K266: [ 65 126 106 127]
K130: [ 89 128 121 130]
K475: [ 50 132 106 134]
K438: [149 144 132 107]
K110: [ 50 132 106 125]
K920: [ 86 116 136 125]
K959: [ 86 116 136 104]
loc: [127] | K266, 3
diff K110: [ 50 131 106 125] | 1, [132]
find: [ 89 128 121 130] | K130
diff K475: [ 50 133 106 134] | 1, [132]

K475: [ 94 116 148 132 140 128 133 111 125 128 119 138 148 149 110 127 128 118
 138  96 147 138 139 130 110 130 140 155 123 172 145 132 129 114 116 119
 141 104 127  80 112 104 127 140 136 137 154 115 119 134 131]
K180: [144 118  88 141 112 124  86 134 116 127 119 128 122  99 130 117 143 112
 138 134 106 112 102 134 137 154 141 108  96 107 110 101 119 124  88 124
 113 148 129 157  94 126 119 126 100 105 111 130 120  89 133]
K920: [ 94 116 148 132 140 125 133 111 125 152 119 138 148 149 110 127 128 118
 138  96 147 138 139 130 110 130 140 155 123 103 131 156 138 148 140 143
 131 133 128 148 185 157 139 117 153 144 117 141 146 167 118]
loc: [103] | K920, 29
diff K920: [ 94 116 148 132 140 125 133 111 125 152 119 138 148 149 110 128 128 118
 138  96 147 138 139 130 110 130 140 155 123 103 131 156 138 148 140 143
 131 133 128 148 185 157 139 117 153 144 117 141 146 167 118] | 15, [127]
diff K920: [ 94 116 148 132 140 125 133 111 125 152 119 138 148 149 110 127 128 118
 138  96 147 138 139 130 110 130 140 155 123 103 131 156 138 148 141 143
 131 133 128 148 185 157 139 117 153 144 117 141 146 167 118] | 34, [140]
find: [ 94 116 148 132 140 128 133 111 125 128 119 138 148 149 110 127 128 118
 138  96 147 138 139 130 110 130 140 155 123 172 145 132 129 114 116 119
 141 104 127  80 112 104 127 140 136 137 154 115 119 134 131] | K475
size: [ 94 116 148 132 140 125 133 111 125 152 119 138 148 149 110 127 128 118
 138  96 147 138 139 130 110 130 140 155 123 103 131 156 138 148 140] | 35
loc: [89] | K180, 49
size: [144 118  88 141 112 124  86 134 116 127 119 128 122  99 130 117 143 112
 138 134 106 112 102 134 137 154 141 108] | 28

K17: [122 131 135 127 138 132 116 147 123]
K438: [128 129 128 128 133 127 148 129 129]
K266: [177 133 122 122 177 131 122 122 177]
K25: [139 112 172  83  85 141 122 101  98]
K475: [140 127 132 122 107 135 133 131 121]
K959: [119 135 186 133 130 139 105 130 122]
K650: [132 129 139 129 133 132 118 139 122]
K110: [120 138 137 102  84 125  85 130 130]
again K959:  | [130]
diff K25: [139 112 172  84  85 141 122 101  98] | 3, [83]
diff K17: [122 131 135 127 138 132 117 147 123] | 6, [116]
loc: [121] | K475, 8
loc: [147] | K17, 7
diff K266: [177 133 122 122 177 131 122 123 177] | 7, [122]
find: [132 129 139 129 133 132 118 139 122] | K650

K130: [ 77 101 150 141 202 152]
K266: [ 83 121 142 134 191 142]
K110: [140 125 127 124 144 144]
K650: [167 143 139 133 146 136]
K959: [152 110 156 143  62 141]
K438: [ 85 128 140 133 186 139]
K180: [165 137 140 190 154 132]
K25: [164 135 141 132 155 131]
K475: [129 156 111 134 130 151]
K305: [141 124 129 125  91 145]
K920: [143 122 134 127  85 143]
K17: [165 138 140 134 154 132]
diff K110: [140 124 127 124 144 144] | 1, [125]
size: [ 85 128 140 133 186 139] | 6
again K110:  | [144]
loc: [191] | K266, 4
diff K180: [165 137 140 190 155 132] | 4, [154]
again K920:  | [143]

K17: [122  57 148 158]
K475: [146  57 170 144]
K180: [148 192 123 123]
K305: [143 161 161 120]
K920: [148 192 123 107]
again K305:  | [161]
again K180:  | [123]
find: [122  57 148 158] | K17

K438: [170 109  76 123  81 104]
K475: [146 199 142 109 151  78]
K650: [146 199 142 109 119  78]
K180: [ 84 161 186 145 100 145]
K17: [ 90  95 150 113  93 192]
K266: [157 136  89 187 198  77]
K959: [ 90  82 150 113  93 192]
K920: [ 77  99 166 133  99 186]
diff K180: [ 84 161 186 144 100 145] | 3, [145]
size: [ 90  82 150 113  93 192] | 6
diff K920: [ 77  99 166 134  99 186] | 3, [133]
loc: [82] | K959, 1
again K180:  | [145]
size: [146 199] | 2

K110: [159 170 149 155 170]
K650: [150  94 153 154 150]
K438: [ 85 149 122  94 140]
K475: [ 87 163 110  92  83]
K25: [124 155  89 124 124]
K130: [126 141 141 141 188]
K959: [155 128 115 138  94]
K266: [108 155  89 124  95]
again K110:  | [170]
again K130:  | [141]
again K25:  | [124]
loc: [95] | K266, 4

K650: [ 80  94 125  83 126]
K959: [100 140  95 115 145]
K180: [100 140 139 136  52]
K25: [164 207 121 143  69]
loc: [126] | K650, 4
loc: [115] | K959, 3
size: [100 140  95 115] | 4
diff K25: [164 207 121 143  70] | 4, [69]

K650: [145 146  91 102 138 144]
K266: [ 79 178  83 166 113 103]
K920: [160 158 136  93 169 142]
K959: [160 158  70  93 169 142]
K438: [149 169 172 123 126 132]
diff K920: [160 158 137  93 169 142] | 2, [136]
loc: [91] | K650, 2

K130: [134  78 113 150  97  96 116 130 141 144  60 141 133 101 104 168 135 143]
K438: [110 147 149 151 140 161 165 180 101  87 161 196 134 130 123 126 125 138]
K180: [134 106  79 145 150 129 122  80 119 188 108 153 121 113  90 152 105  88]
K17: [193 155 133 149 110  93 133 116 132 132 150 138 127 114 168 128 168 188]
K475: [ 75 135 127 157 141 115 142 162  99  50 158 136 113 113 142  93 124 126]
K110: [ 91  92 165  94 139  62 141 129 146 172 127  62 138 170 114 109 124 127]
K959: [ 86  95 173 153 114 136 165 180 162 102  96 148 146 123 105 157 123 146]
find: [134  78 113 150  97  96 116 130 141 144  60 141 133 101 104 168 135 143] | K130
loc: [144] | K130, 9
loc: [158] | K475, 10
loc: [196] | K438, 11
again K130:  | [141]
loc: [193] | K17, 0

K266: [118 110 171 161 135 145  93 120 146 142  95 175 135 127  87 144 134 110
 156 195 167]
K920: [129  74 186 114 101  76 149 196 144 121 127 102 159 154 129 125 102 146
  91 162 130]
K959: [125 164 142 115 170 109 151 130  97 169 163 107 143 107 149 129 114 148
 155 111 137]
K130: [147 146 147 177 188  96 107 124 161 135  92 183 146 104 120 145 130 173
 114 184 158]
size: [118 110 171 161 135 145  93 120 146 142  95 175 135 127  87 144 134] | 17
size: [147 146 147 177 188  96 107 124 161 135  92 183 146 104 120 145 130 173
 114 184 158] | 21
diff K920: [128  74 186 114 101  76 149 196 144 121 127 102 159 154 129 125 102 146
  91 162 130] | 0, [129]
diff K266: [118 110 171 161 135 145  93 120 146 142  95 175 135 127  87 144 133 110
 156 195 167] | 16, [134]
size: [118 110 171 161 135 145  93 120 146 142  95] | 11

K959: [101 130 149  99 105 136 108 146 122  87 159 159 108 135 133 110 138 143
 123 163 125 124 159 107 103]
K180: [ 96  97  75 121  86 159 110  75 146  81 136 137 107  88  81  76 146 156
 101 133 130 151 139  75  84]
K25: [136 121  78 125  85 165 153  87 145 111 108 103 145  75  84  69  99 136
  97  94  94 163 104  68  81]
K17: [143 108 135 137 149 108  89 124 125 121 146 153  96 154 137 157 170 137
 142 160 169 109 154 160 153]
K650: [ 99 121  78 125  85 165 153  87 129 111 108 103 145  75  84  69  99 136
  97  94  94 163 104  68  81]
K266: [114 153 167 105 120 127 138 170 114 118 140 137 136 142 149 125 108 120
 131 138 107 123 135 122 117]
diff K650: [ 99 121  78 125  85 165 153  87 129 111 108 103 145  75  84  69  99 136
  97  94  94 163 105  68  81] | 22, [104]
size: [143] | 1
find: [ 96  97  75 121  86 159 110  75 146  81 136 137 107  88  81  76 146 156
 101 133 130 151 139  75  84] | K180
size: [ 96  97  75 121  86 159 110  75 146  81 136 137 107  88  81  76 146 156] | 18
size: [136 121  78 125  85 165 153  87 145 111 108 103 145  75  84  69  99] | 17

K110: [122 129 122 150 139  81 112 107 121 116 126 149 141 106 132]
K305: [136 123 142 128 136 135 134 122 129 126 132 131 138 123 105]
K266: [127 137 124 147 125 104 116 117 118 121 121 130 130 118 140]
K130: [113 120 138 165 128  49 101  78 121 103 115 144 136 100 124]
K25: [104 143 110 111 114 161 121 148 142 132 135 104  95 169 175]
diff K305: [136 123 142 127 136 135 134 122 129 126 132 131 138 123 105] | 3, [128]
diff K266: [127 137 124 147 125 104 116 117 118 121 121 130 130 117 140] | 13, [118]
size: [127 137 124 147] | 4

K25: [109 159 130 137 131 150 135 136 116 112]
K650: [105  99 150 144 151 117 144 138 122 103]
K305: [119 119  98 122  97  98 101 159 161 124]
K959: [146 150 102 100  99 131 106 128 143 140]
K475: [109 159 130 137 131 150 135  75 124 102]
K266: [146 150 102 100  99 131 112 103 143  75]
K920: [163 143 147 117 143 161 155 116  98 162]
K180: [160 155 132 110 126 156 146 144 108 161]
loc: [156] | K180, 5
loc: [105] | K650, 0
loc: [128] | K959, 7

K180: [111 107  94 154 112 106 166 100 105 136 115 117 153 118 105 122 118 114
 143 132 113 154 153 119 138 116 185 117 106  81 155 124 124 116 151 140]
K266: [102 139 119 132 106 108 124 104 108 125 137 142 119 112  97 146 126 116
 145 117 136 193 128 118 139 116 129 107 105  81 174  99 105 123 123 105]
K305: [124 118 111 118 125 152 122 136 137 124 133 115 159 140 150  83 117 116
 124 195 116  69 162 125 101 125 124 151 114 150 104 106 136 121 126 138]
K17: [150 151 148 102 139 144 128 158 153 114 150 137 112 121 129 115 132 116
 103 110 134  80 115 157 128 160 101 141 171 186 101 155 155 134 120 101]
K959: [109  91  99 133 136 129 122  98 151 116 134 135 130 159 146 190 134 160
 159 124 125 148 100 117 167 129 100 127 135 107 151 168 139 140 122 144]
K650: [148 127 149 119 130 142 127 166 123 120 133 118 136 100 120  91 115 110
 102 136 123  72 164 143 102 143 132 138 127 164  98 107 126 118 126 104]
K130: [152 124 152 132 114 119 118 102 108 152 110 122 143 134 117 108 122 131
 152 141 127 173 152 109 111 121 152 111 101  79 149  96 111 122 132 152]
find: [150 151 148 102 139 144 128 158 153 114 150 137 112 121 129 115 132 116
 103 110 134  80 115 157 128 160 101 141 171 186 101 155 155 134 120 101] | K17
size: [148 127 149 119 130 142 127 166 123 120 133 118 136 100 120  91 115 110
 102 136 123  72 164 143 102 143 132 138 127 164  98 107 126 118 126 104] | 36
diff K305: [124 118 111 118 125 152 122 136 137 124 133 115 159 140 150  83 117 116
 124 195 116  69 162 125 101 124 124 151 114 150 104 106 136 121 126 138] | 25, [125]
loc: [72] | K650, 21
size: [150 151 148] | 3
size: [150 151 148 102 139 144 128 158 153 114 150 137 112 121 129 115 132 116
 103 110 134  80 115 157 128 160 101 141 171 186 101 155 155 134 120] | 35
find: [124 118 111 118 125 152 122 136 137 124 133 115 159 140 150  83 117 116
 124 195 116  69 162 125 101 125 124 151 114 150 104 106 136 121 126 138] | K305

K438: [149  89 130  98  91  70 118 167 103]
K920: [133  91 127  88 113  83 101 197 125]
K130: [141 110 108 105 141  77 130 150 127]
K475: [145  56 167 101  89  73 125 165 137]
K17: [149  88 137 110 119  70 139 144 128]
K110: [149  96 125 126 126  70 148 136 123]
K959: [146  84 147 120 136  73 151 145 147]
K305: [148 103 120  76 148  71 116 153 119]
K180: [151 100 107 114 149  68 136 152 120]
K25: [130  82 143 102 116  85 114 191 140]
K650: [149  96 125 126 126  70 100 163  97]
K266: [149  76 151  75 122  70 124 144 124]
find: [146  84 147 120 136  73 151 145 147] | K959
again K130:  | [141]
size: [133  91 127  88 113  83 101] | 7

K475: [116 158 161  99]
K266: [134 135 135 135]
K180: [141 143 155 134]
K130: [105  93 147 116]
K920: [115 136 138  97]
K110: [124 131 136 114]
K959: [151  85  70 185]
K438: [143 128 120 156]
K305: [105  93  71 116]
K25: [133 162 166 125]
K650: [137 129 124 150]
K17: [118 140 145 101]
size: [124] | 1
again K266:  | [135]
loc: [115] | K920, 0
loc: [125] | K25, 3
loc: [145] | K17, 2
diff K25: [134 162 166 125] | 0, [133]

K110: [127 104 150 128 102 170 112 122 121]
K920: [154 120 140 153 113 194 109 125 125]
K17: [164 150 117 129 116 179 121 120 142]
K438: [168 142 124 153 126 186 117 122 135]
K130: [102 160  67 125  95 149  71 132 115]
K650: [130 127 121 130 125 144 121 123 129]
K305: [114 166  89 101  85 157 100 127 137]
find: [164 150 117 129 116 179 121 120 142] | K17
again K920:  | [125]

K110: [ 66  97 197 147  99 127 153 183]
K17: [ 97  80 166 171 186 146  85  92]
K130: [ 66  97 197 147 139 140 108  88]
K25: [151 176  95  75  81 118 181 148]
K438: [151 176  95  75  81 118 181 147]
K959: [ 66  97 197 147 139 140 107  63]
size: [151 176  95  75  81] | 5
size: [151 176] | 2
diff K959: [ 66  97 197 148 139 140 107  63] | 3, [147]

